Below are the code and all the weights of a small trained network. Each question names an input and a class and asks about switching units off, where a switched-off unit gives its printed mean instead of its output.

import numpy as np


def w(rows, s, z=0):
    codes = np.array(rows[::2]) - 128.0
    scale = np.full(codes.shape[1], s)
    scale[-1] = z or s
    return codes * scale


def f(y):
    return y / 2 * (1 + np.tanh(0.7978845608 * (y + 0.044715 * y**3)))


def log_softmax(a):
    a = a - a.max(-1, keepdims=True)
    return a - np.log(np.exp(a).sum(-1, keepdims=True))


def net(x, mask):
    res = np.array(x, float).reshape(1, 6) / 4 @ E
    y = f(res @ A[0][:, :-1].T + A[0][:, -1])
    res = res + np.where(mask, y, B[0][:, -1]) @ B[0][:, :-1]
    return log_softmax(res[-1] @ U[:, :-1].T + U[:, -1])


A, B = {}, {}
E = w([
[248,238,129,56,192,237,109,118],'x0',
[164,214,188,97,58,152,245,166],'x1',
[6,228,90,184,132,133,83,65],'x2',
[93,198,40,160,66,27,134,47],'x3',
[78,126,219,88,147,232,81,25],'x4',
[151,89,115,255,96,225,76,55],'x5',
],0.0089)
A[0] = w([
[187,106,154,51,157,141,159,237,234],'n0',
[56,141,21,195,155,51,118,130,194],'n1',
[208,133,180,75,182,243,169,179,49],'n2',
[66,151,208,35,165,164,124,76,122],'n3',
[174,76,129,21,123,6,132,188,86],'n4',
[137,164,130,95,129,161,113,76,162],'n5',
[137,78,77,255,127,141,73,63,104],'n6',
[144,178,188,85,134,200,98,52,252],'n7',
],0.0081,0.0033)
B[0] = w([
[199,84,170,86,158,115,143,242,245],'n0',
[50,168,46,154,100,14,65,170,239],'n1',
[237,179,181,130,146,198,1,221,246],'n2',
[22,173,243,109,177,130,102,115,219],'n3',
[66,60,119,48,217,73,239,195,232],'n4',
[137,178,143,97,154,177,161,70,178],'n5',
[135,24,20,210,141,170,69,84,234],'n6',
[146,151,166,41,121,211,96,32,245],'n7',
],0.0063,0.012)
U = w([
[104,147,177,191,26,95,234,150,252],'0',
[101,215,58,154,117,56,110,126,71],'1',
[81,8,102,220,132,129,78,94,80],'2',
[197,136,71,165,112,175,117,38,117],'3',
[133,76,135,83,164,83,196,181,81],'4',
[84,155,198,101,150,152,104,44,151],'5',
[204,135,164,119,149,164,86,183,128],'6',
],0.013,0.0021)

Each question gives the input, the list of numbers given to net, and the class t.
The units are the neurons (one row each of A and B). Each row of codes is followed by its name. A weight is (code - 128) times the scale printed after its matrix; where a second scale follows, it is the last column's (A, B and U).
mask holds one flag per neuron, in row order. A switched-off neuron (its flag False) gives its mean, the last column of its row in B, instead of its output. The means were averaged over made-up inputs and are rounded, as every weight is.
A unit's drop is (log p(t) with every unit on - log p(t) with that unit switched off) / (log p(t) with every unit on - log p(t) with every unit switched off).
The circuit of an input: a set's keep is (log p(t) with only the set's units on - log p(t) with every unit switched off) / (log p(t) with every unit on - log p(t) with every unit switched off). Starting from all 8 units, units are removed one at a time, each time the one whose removal leaves the highest keep (on an exact tie, the one counted first), for as long as the keep stays at least 0.8.
circuit, biggest first: the units of the circuit, biggest drop first
unit that matters most: the unit with the biggest drop
k most important neurons: the k neurons with the biggest drops, biggest first
drop of u: that unit's drop, to one decimal
input [2,-2,-2,-4,-8,1], class 4: unit that matters most	n4
input [8,-7,2,-2,1,0], class 5: circuit, biggest first	(n7; n0)
input [6,-6,-2,5,-5,2], class 2: circuit, biggest first	(n6; n2)
input [0,7,7,-3,-6,-2], class 0: circuit, biggest first	(n2; n6)
input [-6,3,4,1,2,0], class 1: 2 most important neurons	(n1; n6)
input [6,-8,1,6,2,1], class 3: 3 most important neurons	(n4; n5; n7)
input [-1,-6,-8,3,8,0], class 5: 3 most important neurons	(n1; n3; n7)
input [-3,-3,6,-2,-1,-8], class 1: 2 most important neurons	(n1; n0)
input [-5,7,3,4,1,6], class 2: drop of n6	0.7
input [2,7,0,2,-5,3], class 0: drop of n7	0.2
input [4,4,7,-1,0,-7], class 5: drop of n1	0.0
input [0,7,5,0,-2,8], class 3: drop of n3	0.1
